Each row has a name. Each question is about the rows just above it. Places in a row count from 1.

J_681: [ 75 158 129 121]
J_663: [129 129 129 167]
J_624: [ 78 156 127 124]
J_113: [ 83 132 130 124]
J_69: [ 73 166 132 121]
J_340: [ 76 156 133 123]
J_709: [ 75 172 129 121]
J_167: [103 146 128 128]
J_633: [ 75 130 128 124]
J_75: [ 65 158 124 123]
Right after [133] comes => [123]
key -> tag
[156] -> J_637
[132] -> J_590
[158] -> J_578
[130] -> J_765
The tag of J_113, keyed by place 2: => J_590
Count of [129] in J_663: => 3
Which row holds [ 75 172 129 121]? => J_709
Count of [128] in J_167: => 2
What comes right after [166] in the named rows? => [132]

J_11: [142 181  85 173  86 148 100 171 181 106 136 152 147  85  85  77  86 150
 142 183 138 178 142 142 107 142 157 143  86 144 101 103 164]
J_8: [154 181  98 173 168 148 100 171 181 106 136 152 147  85  85 167  92 150
 114 183 138 178 142 123 107 142 157 143 148 152 178 111 162]
J_112: [ 80 162 153 161 164 114 104 146  79 180 181 176 145 113 173  82 109 168
 141 167 139 107  78 167 159 186 137 130 108 110 140 164 111]
J_700: [100 163 121 138  85  91 151 158 129 124 161  86 176 112 158 117 130  85
 164 178  97 132 169 111 153 135 149 156 157 165 139 112  96]
The entry that follows [137]: => [130]
How many times does J_700 hold [121]? => 1
Every place of [86] in J_11: => 5 17 29
Count of [156] in J_700: => 1

J_50: [145 105  51  99 155 186  51]
J_420: [175 173 165 170 187  60 179]
J_375: [145 166  61  99 155 186  51]
Count of [165] in J_420: => 1
The entry that follows [105]: => [51]
key -> tag
[60] -> J_570
[99] -> J_270
[170] -> J_180
[171] -> J_937
[100] -> J_853
Look up the entry of J_420 at place 4 in the table: => J_180
Times [186] occurs in J_50: => 1

J_351: [198 157  89 158 153 116 157 140 151 168]
J_948: [169  95  89 161 153 116 157 115 151 177]
J_926: [168 167 150 160 160 150 160 140 150 150]
Right after [158] comes => [153]
The entry that follows [169]: => [95]
At which places does J_351 hold [168]? => 10
Times [139] occurs in J_926: => 0
At which places does J_926 hold [160]? => 4 5 7
Table of tags by key:
[160] -> J_767
[153] -> J_791
[116] -> J_489
[115] -> J_965
[159] -> J_797
[152] -> J_83
The tag of J_351, keyed by place 5: => J_791
Every place of [116] in J_351: => 6

J_584: [152 126  91 150]
J_370: [167  93  95 165]
J_897: [147 147  99 147]
J_499: [ 72 151 167  86]
J_381: [ 78 150 161  91]
J_37: [120 157 148 120]
J_419: [171  79  93 156]
J_910: [ 57 150 175  79]
J_510: [164  93  88 163]
J_28: [158  93  93 155]
J_158: [ 86 151 156  98]
Table of tags by key:
[78] -> J_804
[91] -> J_902
[161] -> J_762
[79] -> J_300
[77] -> J_945
[120] -> J_942
The tag of J_381, keyed by place 1: => J_804
Right after [164] comes => [93]
How many times does J_897 hold [148]? => 0
Count of [86] in J_158: => 1
How many times does J_28 hold [155]? => 1

J_988: [127 152 130 152  50 131]
J_209: [ 93 133 133  93 183 117]
J_659: [170 128 111 126  80 152]
J_348: [128 128  80  80  80 134]
J_376: [ 65 116 139  88 197 112]
J_923: [193 147 123 163  58 139]
J_255: [170 128 108 176  80 152]
J_642: [ 76 112 133  87 196 112]
Times [128] occurs in J_348: => 2
The entry that follows [127]: => [152]
Table of tags by key:
[81] -> J_930
[140] -> J_428
[80] -> J_144
[139] -> J_217
[147] -> J_199
[162] -> J_263
[148] -> J_409
[163] -> J_858
Look up the entry of J_923 at place 4 in the table: => J_858
Where do [128 128  80  80  80 134] appear? => J_348
Whose row is [193 147 123 163  58 139]? => J_923
Every place of [133] in J_209: => 2 3

